Below is a small trained network, with its code and all its weights. Each question gives an input and a target symbol and asks what happens when units are switched off, that is, made to give their printed mean instead of their output.

import numpy as np


def w(rows, s, z=0):
    codes = np.array(rows[::2]) - 128.0
    scale = np.full(codes.shape[1], s)
    scale[-1] = z or s
    return codes * scale


def f(y):
    return y / 2 * (1 + np.tanh(0.7978845608 * (y + 0.044715 * y**3)))


def softmax(a):
    e = np.exp(a - a.max(-1, keepdims=True))
    return e / e.sum(-1, keepdims=True)


def log_softmax(a):
    a = a - a.max(-1, keepdims=True)
    return a - np.log(np.exp(a).sum(-1, keepdims=True))


def net(x, mask):
    ids = ['ΓΠΩαβμστ'.index(c) for c in x.split()]
    T = len(ids)
    res = E[ids] + P[:T]
    q, k, v = (res @ M[0].T for M in (Q, K, V))
    z = softmax(np.where(np.tri(T) > 0, q @ k.T / 2**0.5, -1e9)) @ v
    res = res + np.where(mask[0], z, O[0][:, -1]) @ O[0][:, :-1]
    y = f(res @ A[0][:, :-1].T + A[0][:, -1])
    res = res + np.where(mask[1:17], y, B[0][:, -1]) @ B[0][:, :-1]
    return log_softmax(res[-1] @ U[:, :-1].T + U[:, -1])


Q, K, V, O, A, B = {}, {}, {}, {}, {}, {}
E = w([
[119,78,143,135,163],'Γ',
[8,122,104,79,141],'Π',
[37,125,86,155,202],'Ω',
[127,72,73,148,137],'α',
[83,114,182,131,217],'β',
[86,87,138,132,162],'μ',
[184,61,140,188,197],'σ',
[94,98,164,82,149],'τ',
],0.017)
P = w([
[20,6,173,136,112],'0',
[66,67,149,201,152],'1',
[37,81,178,192,173],'2',
[34,89,188,187,198],'3',
[185,128,135,86,66],'4',
[254,100,150,127,68],'5',
[220,128,173,106,112],'6',
[234,116,186,121,100],'7',
],0.0084)
Q[0] = w([
[190,189,90,69,168],'H1',
[109,7,109,75,194],'H1',
],0.019)
K[0] = w([
[145,154,153,124,115],'H1',
[79,3,166,125,140],'H1',
],0.025)
V[0] = w([
[111,123,6,186,138],'H1',
[143,168,164,241,217],'H1',
],0.021)
O[0] = w([
[113,61,109,42,147,3],'H1',
[145,57,142,84,7,160],'H1',
],0.014,0.0018)
A[0] = w([
[206,181,129,42,64,164],'N1',
[176,77,44,152,138,139],'N2',
[116,118,169,165,51,66],'N3',
[219,254,99,81,108,97],'N4',
[113,137,118,211,85,124],'N5',
[161,188,108,89,142,188],'N6',
[96,30,135,101,193,88],'N7',
[47,77,135,154,108,151],'N8',
[117,136,213,87,146,92],'N9',
[117,144,60,94,113,123],'N10',
[95,65,91,135,171,142],'N11',
[108,155,73,164,92,147],'N12',
[100,195,152,188,88,3],'N13',
[182,173,184,132,135,109],'N14',
[140,182,97,151,191,63],'N15',
[137,95,102,84,200,125],'N16',
],0.0084,0.0059)
B[0] = w([
[79,176,127,217,200,170],'N1',
[65,145,170,122,140,149],'N2',
[72,142,67,2,176,204],'N3',
[41,75,102,210,142,129],'N4',
[148,143,195,52,128,195],'N5',
[128,60,100,193,165,142],'N6',
[135,170,89,150,53,255],'N7',
[185,92,161,216,190,218],'N8',
[116,110,89,157,106,148],'N9',
[171,124,166,114,106,131],'N10',
[170,162,145,145,123,220],'N11',
[154,132,155,111,155,144],'N12',
[146,99,87,2,82,161],'N13',
[95,167,62,93,137,149],'N14',
[10,108,100,88,37,218],'N15',
[183,156,89,63,140,221],'N16',
],0.012,0.0098)
U = w([
[193,204,58,112,148,119],'Γ',
[123,112,90,149,101,94],'Π',
[132,201,175,185,232,251],'Ω',
[82,235,121,134,114,38],'α',
[131,231,210,188,187,252],'β',
[115,210,189,31,206,44],'μ',
[110,69,105,68,250,105],'σ',
[132,187,33,109,255,94],'τ',
],0.0045,0.0032)

Each question gives the input, a string of symbols that net reads in full, and the target symbol t.
The units are the heads (2 rows each of Q, K, V and O) and the neurons (one row each of A and B). Each row of codes is followed by its name. A weight is (code - 128) times the scale printed after its matrix; where a second scale follows, it is the last column's (O, A, B and U).
mask holds one flag per unit, heads first, then neurons. A switched-off unit (its flag False) gives its mean, the last column of its rows in O or B, instead of its output. The means were averaged over made-up inputs and are rounded, as every weight is.
A unit's drop is (log p(t) with every unit on - log p(t) with that unit switched off) / (log p(t) with every unit on - log p(t) with every unit switched off).
The circuit of an input: a set's keep is (log p(t) with only the set's units on - log p(t) with every unit switched off) / (log p(t) with every unit on - log p(t) with every unit switched off). Starting from the 12 units with the biggest drops (on a tie, the unit counted first), units are removed one at a time, each time the one whose removal leaves the highest keep (on an exact tie, the one counted first), for as long as the keep stays at least 0.8.
units of the circuit, in order: the units of the circuit, biggest drop first
unit that matters most: the unit with the biggest drop
top k neurons: the k neurons with the biggest drops, biggest first
drop when u is switched off: that unit's drop, to one decimal
input τ α β Γ Π σ, target α: units of the circuit, in order : (H1 N15 N8)
input σ β β Ω μ μ, target σ: top 3 neurons : (N3 N7 N11)
input σ Π τ τ σ Γ α, target σ: units of the circuit, in order : (H1 N3 N7)
input Ω Γ Ω Γ, target Γ: top neuron : (N7)
input τ β Π Π μ β α, target α: units of the circuit, in order : (H1 N15)
input Ω τ σ β, target Π: units of the circuit, in order : (H1 N7)
input σ β β Γ Γ, target σ: top 2 neurons : (N3 N7)
input β μ Ω μ, target μ: units of the circuit, in order : (H1 N3 N5)
input τ μ α β, target α: units of the circuit, in order : (H1 N15)
input τ β μ μ β τ Ω β, target α: units of the circuit, in order : (H1 N15 N8)
input β Π τ α β σ β μ, target μ: top 3 neurons : (N3 N5 N7)
input β σ β β α, target μ: units of the circuit, in order : (H1 N3 N5 N7)
input β α τ Ω, target μ: top 3 neurons : (N5 N3 N13)
input Γ Γ μ, target β: units of the circuit, in order : (N3 N16 H1)
input Ω Π Ω, target Γ: top neuron : (N7)
input τ Ω α τ μ Ω τ Ω, target α: units of the circuit, in order : (H1 N15)
input α β Γ, target Γ: top 3 neurons : (N7 N16 N11)
input Ω σ σ μ, target Π: top 2 neurons : (N7 N3)
input τ α Γ σ β Γ, target α: units of the circuit, in order : (H1 N15 N8)
input μ Π Ω, target β: unit that matters most : N3
input σ Π μ, target Π: drop when H1 is switched off : 1.5
input Ω τ Γ τ, target Π: drop when N11 is switched off : -0.1
